Below is a small trained network, with its code and all its weights. Each question gives an input and a class and asks what happens when units are switched off, that is, made to give their printed mean instead of their output.

import numpy as np


def w(rows, s, z=0):
    codes = np.array(rows[::2]) - 128.0
    scale = np.full(codes.shape[1], s)
    scale[-1] = z or s
    return codes * scale


def f(y):
    return y / 2 * (1 + np.tanh(0.7978845608 * (y + 0.044715 * y**3)))


def log_softmax(a):
    a = a - a.max(-1, keepdims=True)
    return a - np.log(np.exp(a).sum(-1, keepdims=True))


def net(x, mask):
    res = np.array(x, float).reshape(1, 4) / 4 @ E
    y = f(res @ A[0][:, :-1].T + A[0][:, -1])
    res = res + np.where(mask, y, B[0][:, -1]) @ B[0][:, :-1]
    return log_softmax(res[-1] @ U[:, :-1].T + U[:, -1])


A, B = {}, {}
E = w([
[77,206,177,169,82,136,103,163],'x0',
[183,191,98,200,145,167,188,113],'x1',
[193,99,101,147,65,101,128,204],'x2',
[179,97,196,96,91,255,100,99],'x3',
],0.011)
A[0] = w([
[86,157,155,137,184,158,125,48,53],'N1',
[77,197,194,167,96,159,75,161,128],'N2',
[240,92,108,171,12,109,128,254,4],'N3',
[184,112,173,96,97,244,81,107,42],'N4',
[185,42,79,82,190,144,152,63,125],'N5',
[198,171,95,189,117,164,195,101,78],'N6',
[68,59,145,42,103,104,58,168,95],'N7',
],0.0081,0.0032)
B[0] = w([
[130,97,138,60,82,108,158,2,177],'N1',
[106,26,188,201,165,141,191,187,197],'N2',
[70,64,139,47,81,89,174,21,254],'N3',
[53,148,12,145,240,27,84,161,223],'N4',
[131,47,181,197,158,143,203,197,218],'N5',
[217,184,166,208,123,53,55,90,205],'N6',
[233,190,179,204,155,76,42,87,230],'N7',
],0.0084,0.0095)
U = w([
[218,178,162,163,125,112,56,93,80],'0',
[81,114,137,72,104,131,145,31,169],'1',
[64,156,7,148,167,85,110,171,153],'2',
[126,86,183,168,134,150,182,205,96],'3',
[136,152,118,108,116,165,116,158,254],'4',
[127,156,109,88,98,179,120,146,42],'5',
],0.012,0.0052)

Each question gives the input, the list of numbers given to net, and the class t.
The units are the neurons (one row each of A and B). Each row of codes is followed by its name. A weight is (code - 128) times the scale printed after its matrix; where a second scale follows, it is the last column's (A, B and U).
mask holds one flag per neuron, in row order. A switched-off neuron (its flag False) gives its mean, the last column of its row in B, instead of its output. The means were averaged over made-up inputs and are rounded, as every weight is.
A unit's drop is (log p(t) with every unit on - log p(t) with that unit switched off) / (log p(t) with every unit on - log p(t) with every unit switched off).
The circuit of an input: a set's keep is (log p(t) with only the set's units on - log p(t) with every unit switched off) / (log p(t) with every unit on - log p(t) with every unit switched off). Starting from all 7 units, units are removed one at a time, each time the one whose removal leaves the highest keep (on an exact tie, the one counted first), for as long as the keep stays at least 0.8.
units of the circuit, in order: the units of the circuit, biggest drop first
most important unit: the unit with the biggest drop
k most important neurons: the k neurons with the biggest drops, biggest first
drop when u is switched off: that unit's drop, to one decimal
input [8,7,-5,4], class 3: units of the circuit, in order => [N2]
input [2,2,-2,-2], class 4: units of the circuit, in order => [N4, N3, N7, N5]
input [3,6,-5,-3], class 0: 3 most important neurons => [N3, N6, N4]
input [2,-3,4,2], class 1: 3 most important neurons => [N3, N6, N5]
input [3,-7,8,-3], class 1: 2 most important neurons => [N3, N6]
input [-2,0,-1,1], class 4: units of the circuit, in order => [N3, N2, N4, N7]
input [2,1,1,2], class 4: 3 most important neurons => [N5, N7, N3]
input [-4,0,1,-3], class 3: 3 most important neurons => [N4, N5, N3]
input [8,-6,-3,1], class 3: 2 most important neurons => [N2, N6]
input [-8,1,-2,8], class 2: 2 most important neurons => [N4, N2]
input [5,-6,1,-5], class 0: 3 most important neurons => [N7, N4, N5]
input [7,1,-7,-7], class 1: 3 most important neurons => [N1, N4, N5]
input [8,-2,-5,-5], class 3: 3 most important neurons => [N2, N4, N3]
input [0,2,-7,-5], class 1: units of the circuit, in order => [N1]
input [-2,-6,6,-3], class 0: 3 most important neurons => [N7, N1, N4]
input [-7,-1,-5,-5], class 3: 3 most important neurons => [N5, N4, N3]
input [0,2,5,-2], class 1: drop when N3 is switched off => 0.4
input [-8,-8,-1,2], class 0: drop when N7 is switched off => 1.8
input [-2,3,4,8], class 2: drop when N4 is switched off => 0.9
input [0,4,4,7], class 2: most important unit => N4
